Here is a tiny trained network, its code and every weight. The questions are about switching its units off for an input and a class, where a switched-off unit gives its printed mean instead of its output.

import numpy as np


def w(rows, s, z=0):
    codes = np.array(rows[::2]) - 128.0
    scale = np.full(codes.shape[1], s)
    scale[-1] = z or s
    return codes * scale


def f(y):
    return np.maximum(y, 0)


def log_softmax(a):
    a = a - a.max(-1, keepdims=True)
    return a - np.log(np.exp(a).sum(-1, keepdims=True))


def net(x, mask):
    res = np.array(x, float).reshape(1, 6) / 4 @ E
    y = f(res @ A[0][:, :-1].T + A[0][:, -1])
    res = res + np.where(mask, y, B[0][:, -1]) @ B[0][:, :-1]
    return log_softmax(res[-1] @ U[:, :-1].T + U[:, -1])


A, B = {}, {}
E = w([
[134,96,139,242,60,9,112,100,88,56],'x0',
[191,20,222,94,143,168,56,132,176,97],'x1',
[154,150,162,71,139,157,82,190,116,190],'x2',
[181,205,92,191,177,166,96,91,71,93],'x3',
[60,17,123,118,139,151,154,112,67,178],'x4',
[109,32,55,75,174,2,75,88,182,109],'x5',
],0.0077)
A[0] = w([
[80,118,33,129,126,9,131,120,129,135,120],'neuron 0',
[103,151,191,175,74,192,189,138,90,136,35],'neuron 1',
[105,108,165,54,190,159,70,159,85,174,161],'neuron 2',
[93,164,187,68,81,147,165,173,176,162,43],'neuron 3',
[137,25,133,106,160,122,104,111,171,127,188],'neuron 4',
[230,157,167,139,154,148,82,111,192,64,254],'neuron 5',
[163,96,128,187,138,160,100,82,79,75,154],'neuron 6',
],0.014,0.0044)
B[0] = w([
[104,238,2,124,169,48,180,124,147,87,251],'neuron 0',
[138,54,122,40,91,185,41,146,131,164,224],'neuron 1',
[182,159,82,88,62,170,102,143,173,149,220],'neuron 2',
[97,85,98,204,88,69,113,99,44,96,195],'neuron 3',
[88,28,212,73,94,155,75,132,134,94,241],'neuron 4',
[139,171,20,77,103,228,142,144,70,231,245],'neuron 5',
[117,171,103,207,50,83,141,154,91,154,209],'neuron 6',
],0.0081,0.014)
U = w([
[118,75,172,170,77,120,108,142,79,112,186],'0',
[178,121,198,198,196,148,159,95,191,125,5],'1',
[133,178,76,191,109,114,162,141,74,135,174],'2',
[92,99,127,114,114,81,142,117,151,66,3],'3',
[147,119,107,79,100,185,103,167,114,174,180],'4',
[175,141,255,169,196,139,191,73,116,104,21],'5',
],0.0099,0.0037)

Each question gives the input, the list of numbers given to net, and the class t.
The units are the neurons (one row each of A and B). Each row of codes is followed by its name. A weight is (code - 128) times the scale printed after its matrix; where a second scale follows, it is the last column's (A, B and U).
mask holds one flag per neuron, in row order. A switched-off neuron (its flag False) gives its mean, the last column of its row in B, instead of its output. The means were averaged over made-up inputs and are rounded, as every weight is.
A unit's drop is (log p(t) with every unit on - log p(t) with that unit switched off) / (log p(t) with every unit on - log p(t) with every unit switched off).
The circuit of an input: a set's keep is (log p(t) with only the set's units on - log p(t) with every unit switched off) / (log p(t) with every unit on - log p(t) with every unit switched off). Starting from all 7 units, units are removed one at a time, each time the one whose removal leaves the highest keep (on an exact tie, the one counted first), for as long as the keep stays at least 0.8.
units of the circuit, in order: the units of the circuit, biggest drop first
most important unit: the unit with the biggest drop
top k neurons: the k neurons with the biggest drops, biggest first
drop when u is switched off: that unit's drop, to one decimal
input [8,6,-1,-7,-7,-4], class 4: units of the circuit, in order : [neuron 5]
input [6,2,2,3,6,5], class 3: units of the circuit, in order : [neuron 0; neuron 5]
input [-4,-4,4,-1,5,8], class 3: top 3 neurons : [neuron 5; neuron 0; neuron 1]
input [5,-1,0,-5,1,2], class 3: units of the circuit, in order : [neuron 5; neuron 6]
input [3,5,-6,5,5,7], class 3: units of the circuit, in order : [neuron 4; neuron 0]
input [6,-2,2,0,8,-6], class 0: top 3 neurons : [neuron 5; neuron 2; neuron 0]
input [1,4,-8,-8,-3,-1], class 0: units of the circuit, in order : [neuron 0; neuron 2]
input [-1,7,-3,-8,-3,4], class 0: top 2 neurons : [neuron 4; neuron 1]
input [5,3,1,-7,-2,-6], class 0: top 2 neurons : [neuron 3; neuron 2]
input [-3,4,-8,2,1,5], class 3: units of the circuit, in order : [neuron 1; neuron 4]
input [6,6,6,2,6,4], class 0: top 3 neurons : [neuron 4; neuron 5; neuron 1]
input [6,3,5,3,-1,6], class 2: top 2 neurons : [neuron 1; neuron 0]
input [-6,-4,-5,-2,-5,7], class 2: top 3 neurons : [neuron 0; neuron 1; neuron 4]
input [4,7,1,-6,1,4], class 0: units of the circuit, in order : [neuron 4]
input [5,-7,7,-8,5,-2], class 2: top 2 neurons : [neuron 4; neuron 0]
input [5,-3,0,-7,4,-5], class 0: top 2 neurons : [neuron 5; neuron 2]
input [-1,-8,-2,1,-6,-6], class 4: top 2 neurons : [neuron 1; neuron 0]
input [0,-5,4,-4,4,8], class 3: top 2 neurons : [neuron 4; neuron 5]
input [-5,-8,8,1,1,7], class 2: drop when neuron 1 is switched off : 0.1
input [2,-4,7,-7,-2,2], class 2: most important unit : neuron 4
input [1,-1,5,2,-1,8], class 2: drop when neuron 1 is switched off : 1.0
